Below is a small trained network, with its code and all its weights. Each question gives an input and a class and asks what happens when units are switched off, that is, made to give their printed mean instead of their output.

import numpy as np


def w(rows, s, z=0):
    codes = np.array(rows[::2]) - 128.0
    scale = np.full(codes.shape[1], s)
    scale[-1] = z or s
    return codes * scale


def f(y):
    return y / 2 * (1 + np.tanh(0.7978845608 * (y + 0.044715 * y**3)))


def log_softmax(a):
    a = a - a.max(-1, keepdims=True)
    return a - np.log(np.exp(a).sum(-1, keepdims=True))


def net(x, mask):
    res = np.array(x, float).reshape(1, 5) / 4 @ E
    y = f(res @ A[0][:, :-1].T + A[0][:, -1])
    res = res + np.where(mask, y, B[0][:, -1]) @ B[0][:, :-1]
    return log_softmax(res[-1] @ U[:, :-1].T + U[:, -1])


A, B = {}, {}
E = w([
[173,140,231,130,235,103,238],'x0',
[13,142,88,159,211,197,194],'x1',
[122,5,137,211,119,84,141],'x2',
[236,130,1,36,219,74,125],'x3',
[219,217,191,86,94,112,84],'x4',
],0.01)
A[0] = w([
[194,174,156,33,95,28,110,238],'neuron 1',
[124,121,220,128,174,131,204,121],'neuron 2',
[159,153,184,83,46,160,49,130],'neuron 3',
[94,177,185,64,103,160,20,158],'neuron 4',
[146,149,220,188,117,132,138,141],'neuron 5',
[66,157,88,137,193,182,208,133],'neuron 6',
[159,77,239,118,123,105,133,155],'neuron 7',
[128,101,152,210,61,112,112,186],'neuron 8',
[169,254,83,60,109,196,144,232],'neuron 9',
[140,159,226,175,69,99,158,243],'neuron 10',
[223,162,77,80,153,45,139,146],'neuron 11',
[84,135,125,184,65,131,70,252],'neuron 12',
[60,142,216,186,138,87,188,160],'neuron 13',
[85,100,105,184,189,226,146,194],'neuron 14',
[151,138,138,22,121,132,85,129],'neuron 15',
[69,57,139,157,72,99,109,92],'neuron 16',
[127,147,156,66,189,124,187,110],'neuron 17',
],0.011,0.0045)
B[0] = w([
[247,140,139,123,141,138,116,253],'neuron 1',
[103,138,181,93,142,65,187,203],'neuron 2',
[211,190,125,180,110,212,91,208],'neuron 3',
[160,211,163,181,120,188,92,195],'neuron 4',
[142,128,217,111,122,101,144,190],'neuron 5',
[59,133,109,88,209,167,205,211],'neuron 6',
[199,54,187,111,103,117,189,194],'neuron 7',
[141,52,126,189,52,167,73,196],'neuron 8',
[98,235,116,167,195,162,100,223],'neuron 9',
[185,138,190,176,85,154,144,215],'neuron 10',
[197,124,85,101,211,72,117,240],'neuron 11',
[32,84,146,198,77,122,83,204],'neuron 12',
[110,102,223,153,125,100,196,217],'neuron 13',
[49,120,48,143,80,149,157,215],'neuron 14',
[186,171,85,153,181,89,66,188],'neuron 15',
[123,40,139,189,87,121,38,190],'neuron 16',
[93,100,145,64,224,151,195,180],'neuron 17',
],0.011,0.018)
U = w([
[182,122,166,135,66,151,101,2],'0',
[30,134,58,126,197,182,206,198],'1',
[113,109,220,174,128,92,200,140],'2',
[2,58,134,204,36,143,74,115],'3',
[189,128,62,62,192,68,139,152],'4',
[105,230,143,145,107,186,86,199],'5',
[138,39,72,163,83,61,70,104],'6',
],0.014,0.0061)

Each question gives the input, the list of numbers given to net, and the class t.
The units are the neurons (one row each of A and B). Each row of codes is followed by its name. A weight is (code - 128) times the scale printed after its matrix; where a second scale follows, it is the last column's (A, B and U).
mask holds one flag per neuron, in row order. A switched-off neuron (its flag False) gives its mean, the last column of its row in B, instead of its output. The means were averaged over made-up inputs and are rounded, as every weight is.
A unit's drop is (log p(t) with every unit on - log p(t) with that unit switched off) / (log p(t) with every unit on - log p(t) with every unit switched off).
The circuit of an input: a set's keep is (log p(t) with only the set's units on - log p(t) with every unit switched off) / (log p(t) with every unit on - log p(t) with every unit switched off). Starting from the 12 units with the biggest drops (on a tie, the unit counted first), units are removed one at a time, each time the one whose removal leaves the highest keep (on an exact tie, the one counted first), for as long as the keep stays at least 0.8.
circuit, biggest first: the units of the circuit, biggest drop first
most important unit: the unit with the biggest drop
top k neurons: the k neurons with the biggest drops, biggest first
drop when u is switched off: that unit's drop, to one decimal
input [-5,5,3,3,0], class 1: most important unit -> neuron 8
input [-7,-7,5,5,4], class 4: top 2 neurons -> [neuron 11; neuron 10]
input [5,-4,-7,-3,4], class 5: top 2 neurons -> [neuron 9; neuron 4]
input [-8,4,7,7,-1], class 3: top 3 neurons -> [neuron 1; neuron 15; neuron 11]
input [-4,5,-4,-3,-8], class 3: top 3 neurons -> [neuron 12; neuron 16; neuron 11]
input [3,-6,-7,-8,6], class 0: top 3 neurons -> [neuron 7; neuron 10; neuron 1]
input [-7,1,-5,-1,-4], class 3: top 2 neurons -> [neuron 12; neuron 1]
input [0,-5,7,4,0], class 4: top 2 neurons -> [neuron 12; neuron 11]
input [-5,7,-8,8,4], class 4: top 2 neurons -> [neuron 11; neuron 15]
input [2,-1,-1,3,8], class 4: drop when neuron 11 is switched off -> 0.2
input [-7,-1,-1,6,4], class 4: drop when neuron 15 is switched off -> 0.2
input [-1,-8,6,6,8], class 4: drop when neuron 11 is switched off -> 0.4
input [4,2,2,2,5], class 4: drop when neuron 12 is switched off -> 0.1
input [-5,-8,-4,-4,2], class 5: circuit, biggest first -> [neuron 4]
